Each row has a name. Each piece below is followed by the name of the row it came from, unless a question asks for something else. Each question is about the rows just above it.

L: [ 25 -36 109   7]
G: [-42   2 -10  26]
F: [-72 -48 -51 -22]
S: [82 35  6 42]
V: [-2 44 25 36]
T: [35 83  1 67]
U: [35 83  1 12]
The one value in V and L:
[25]
asked: [82 35  6 42]
S
asked: [35 83  1 12]
U
Does one of the named rows hold [-2 44 25 36] side by side, in this order?
yes
Is [82 35  6 42] printed in one of the named rows, side by side and in this order?
yes
Which row holds [ 1 67]?
T
asked: [25 36]
V

E: [ -99  -81  -58  -90  102   21   75  -68    5 -106  -81   16   16   56
   75  -99   20  -57   55   93  -38  -17  -62  -81  -53  -21  -43  -74
   69   56   98  -30   13  -78   41   34  -72  -76  -52   32   50   -9
   13  -26  -71   88   95   51   95  -88 -106  -54   48  111]
M: [ 102   98   89   97 -104  -45  -57   95  -13  104   98  -41  -41  -85
  -96  102  -48   65  -74  -95   57   31   90   98   83   50   74   96
  -84  -85 -100   61  -35   99  -52  -75   94   97   84  -63  -78   22
  -34   60   77  -75 -103  -69  -97  101  104   81  -84 -105]
N: [ 91  80  61  78 -88 -26 -73  69  -8  93  79 -24 -24 -61 -73  91 -26  46
 -49 -75  37  17  65  79  59  29  50  72 -59 -61 -81  37 -17  76 -34 -43
  74  73  56 -39 -50   8 -19  35  57 -59 -86 -45 -77  83  92  60 -53 -93]
P: [-34 -30 -25 -46  37  10  26 -30   3 -41 -31   4   4  15  26 -34  10 -41
  32  47 -26 -14 -26 -31 -22 -13 -21 -35  39  15  44 -19   7 -33  31  17
 -27 -34 -25   7  27 -11   8 -12 -46  58  30  32  46 -36 -43 -21  23  41]
R: [-73 -60 -40 -57  67  14  49 -47   1 -75 -59  13  13  39  49 -73  11 -29
  32  57 -17 -15 -45 -59 -58 -10 -31 -49  41  39  61 -21   9 -55  21 -41
 -54 -51 -33  23  30  -7   6 -15 -39  49  63  29  58 -62 -74 -41  30  72]
Among the named rows, does one hold [102  98  88] next to each other, in this order?
no
R without one entry, shuffled: [ 58  41 -10 -55  49 -41  61 -29 -59 -41 -62  57 -47   6 -15  21  13 -15
  39 -73  30  13 -31  30  72  23 -40  11  -7 -73 -45  49 -49 -59  39 -60
  67   1 -54 -39  14 -51  63 -57 -17  49 -21 -74 -33  29  32 -75   9]. Gone:
[-58]
asked: [-24 -24 -61]
N
asked: [ 102   98   89   97 -104  -45  -57   95  -13  104   98  -41  -41  -85
  -96  102  -48   65  -74  -95   57   31   90   98   83   50   74   96
  -84  -85 -100   61  -35   99  -52  -75   94   97   84  -63  -78   22
  -34   60   77  -75 -103  -69  -97  101  104   81  -84 -105]
M
Among the named rows, does one hold [ 15  26 -34] next to each other, in this order?
yes

tifi: [ 29  31 -11 -31 -32  -6  29   6   6 -23 -41  44  13  29  34 -23 -24  -3
  32  20 -46   5 -37  17  32 -18 -34  37  29  13 -15   4  34 -28  26  29
 -56 -29 -31  14  30]
puva: [ 32  23 -46 -51 -33  10  34   2   5 -13 -53  72  67  37  73 -61 -77 -29
  33  84 -70  31 -66  32  31 -78 -75  57  32  31 -79  21  53 -26  33  32
 -45 -28 -51  76  50]
mir: [-13 -43  27  33  35 -15 -35  -3 -12  32  21 -21 -38 -24 -37  31  31  20
 -43 -38  22 -28  30 -33 -42  30  30 -28 -13 -31  30 -23 -36  20 -37 -13
  31  24  33 -38 -41]
fegab: [-12 -27  34  35  27 -18 -27  19  -8  20  25 -30 -53 -21 -46  41  48  25
 -32 -58  32 -33  38 -32 -30  50  44 -30 -12 -32  51 -25 -35  16 -32 -12
  33  20 -33 -57 -40]
lar: [ 31  12   3 -11  -8 -13  19   9   4   1 -34  51  10  26  32  -9 -15   9
  15  22 -41  -5 -25   4  15 -31 -24  37  31   1  -8  -6  28 -17  10  31
  -3 -14 -11  13  19]
vem: [ 16  15 -38 -37 -22  14  22  -1   3  -9 -28  40  51  22  47 -46 -56 -26
  22  60 -40  28 -43 -57  33 -58 -51  34  16  26 -59  20  33 -13  24  16
 -35 -15 -37  56  34]
[-12 -27  34  35  27 -18 -27  19  -8  20  25 -30 -53 -21 -46  41  48  25
 -32 -58  32 -33  38 -32 -30  50  44 -30 -12 -32  51 -25 -35  16 -32 -12
  33  20 -33 -57 -40] is in which row?
fegab
Among the named rows, does one hold [40 51] next to each other, in this order?
yes
asked: [ 32  23 -46 -51 -33  10  34   2   5 -13 -53  72  67  37  73 -61 -77 -29
  33  84 -70  31 -66  32  31 -78 -75  57  32  31 -79  21  53 -26  33  32
 -45 -28 -51  76  50]
puva
The row with [-12  32  21 -21 -38 -24 -37] is
mir

telu: [  61  -30    9    9  -23    7   19    4    8   -7    0  -32 -100   -1
  -47  -43   11   25  -15  -50  -10   31  -29  -28    8]
zopub: [ 64 -28   9   9 -31   8  19   3   8  -9   0 -28 -28  12 -26 -46  11  21
 -15 -61 -10  31   5 -28   8]
daso: [-25  11  -8   9   5   3 -36   3   8   8   0  10  11 -40  17  37  15 -43
 -15  25 -20 -34   5  16 -43]
Nire: [ 47  46   9   8 -19   3 -31   3 -39  20  -1  51  45  18  95  -6 -14 -10
  -1 -64 -10   3   5   8 -57]
lureb: [-44  11   9   6  36 -12  19  -4   8   8   0  10  11  -3 -23  37 -18  21
   8  52  26   3   5   8  55]
Kina: [-30  11  -9   9   5   3 -37   3  10   8   0  10  11 -40  13  37  19 -43
 -15  25 -18 -34   5  16 -41]
lin: [-36  11   9   9  40 -10  19  -3   8   8   0  10  11  -5 -23 -31 -23  21
   7  53  20   3   9   8  59]
gesi: [-25  11  -4   9   5   3 -34   3   8  25   0  21  11 -35  33  37  11 -40
 -15  25 -23 -31   5  13 -50]
Vebi: [-25  11   9   9  46 -28  79   3   8   8   2  10  22  -5 -43  37 -27  30
  -3  53  -4   3  83   8  68]
Mut: [  42  -53    9   44    5    3  101    3   12    8    0  -29  -14  -17
 -100  -17   11   43  -15   14  -10   20   47  -23   40]
The row with [-25  11  -8   9   5   3 -36   3   8   8   0  10  11 -40  17  37  15 -43
 -15  25 -20 -34   5  16 -43] is
daso
Does one of the named rows hold [5 3] side by side, in this order?
yes
Which entry of Vebi is missing from [-25   9  68   3   2   8  37  -3  83 -43  -5   3  11   9  30  22  53  46
  10   8  -4  79 -28   8]?
[-27]
asked: [-25  11   9   9  46 -28  79   3   8   8   2  10  22  -5 -43  37 -27  30
  -3  53  -4   3  83   8  68]
Vebi
Among the named rows, does one hold [ 5  9 -4 11] next to each other, in this order?
no
Which entry of telu is missing from [ -10    7  -47   25   31  -43  -28    4  -50    8   19    9   11  -29
   -1    9   61    0  -15  -32    8 -100  -23   -7]?
[-30]

kup: [-45 -38 -34 -13 -62 -48 -30  27 -25]
ravam: [ 94 -25  -6  -4  23  29 -11 -49 -48]
bisap: [  6 -69  28  -9  -8  60  40  -7 -39]
zit: [ 47  39 -15  10  40  -7  60 -39  -8]
Fafu: [-84 -31  -6   7 -20   1  57  12  24]
bori: [-12  15 -53 -46  44 -16 -67 -32 -31]
asked: [ 40  -7  60 -39  -8]
zit
Which row holds [-13 -62 -48]?
kup
Where do [ 39 -15  10] appear?
zit

Sim: [ -2 -55  65  13 -35 -31  19 -21 -50 -29   2   1  -6 -75   5  25  54 -31
  33 -17  58  14  49  65]
Falog: [  9 -28 -49 -43  14  23  25  85  30 -16  27  15  -2 -23  25 -17 -75   5
  33  54   1  31 -17 -51]
Zuk: [  3   1 -33  11  99   7  -2 -42 -58  85  -8 -23  65  61  15  -3 -47  47
  75 -18  -3 -35 -55 -41]
pekim: [-82 -25 -14 -26 -34  -2  -6  53 -67 -23  47  51   3  56   9  -9  34  13
   1 -24  27 -10   2  34]
asked: [  9 -28 -49 -43  14  23  25  85  30 -16  27  15  -2 -23  25 -17 -75   5
  33  54   1  31 -17 -51]
Falog
asked: [2 1]
Sim
The row with [-58  85  -8 -23] is
Zuk
asked: [-23  25 -17 -75   5  33  54   1]
Falog
asked: [  3   1 -33  11  99   7  -2 -42 -58  85  -8 -23  65  61  15  -3 -47  47
  75 -18  -3 -35 -55 -41]
Zuk
Does one of the named rows hold [-29   2] side by side, in this order?
yes
The row with [-82 -25 -14 -26 -34  -2  -6  53 -67 -23  47  51   3  56   9  -9  34  13
   1 -24  27 -10   2  34] is
pekim

zeli: [-23 -57  36  18  10  29  36 -27 -46  28  42 -29  15]
vumiv: [ 67 -29 -19 -22 -36 -49   2 -25  72  13 -24  89   6]
Vamov: [-71 -11  42  30  39  49  21   2 -95   5  48 -98   4]
Vug: [ 26  12  11  -2 -16 -30  26 -34  16  27  13  37  14]
doku: [ 62  39 -43 -30 -30 -27 -35   9  82 -22 -54  78 -11]
viko: [ 76  12 -39 -32 -39 -44 -22  -7   5  -8 -49  99  -4]
zole: [-71 -11  42  30  39   6  21   2 -95   5  48 -98   4]
sibu: [-48  47   9  12  30  49 -16  28 -52 -25   7 -71 -11]
rutur: [ 64  36 -43 -31 -31 -30 -34   7  85 -20 -54  81 -10]
Kek: [ 34  58 -36 -22 -14  -3 -39  21  52 -31 -47  39 -15]
lepam: [ 71  25 -42 -32 -36 -37 -29   0  91 -15 -53  91  -7]
suk: [ -72   -3   40   29   40   52   17    7  -95    0   45 -101    2]
Shuffled Vug with one entry gone: [-30 -34  37 -16  16  27  26  -2  12  26  11  14], missing
[13]
The one value in zole and viko:
[5]
Shared by suk and zeli:
[29]
Does one of the named rows hold [-22 -14  -3] side by side, in this order?
yes
Does one of the named rows hold [-3 39 29 40 52] side by side, in this order?
no
Does one of the named rows hold [ 39 -14] side by side, in this order?
no

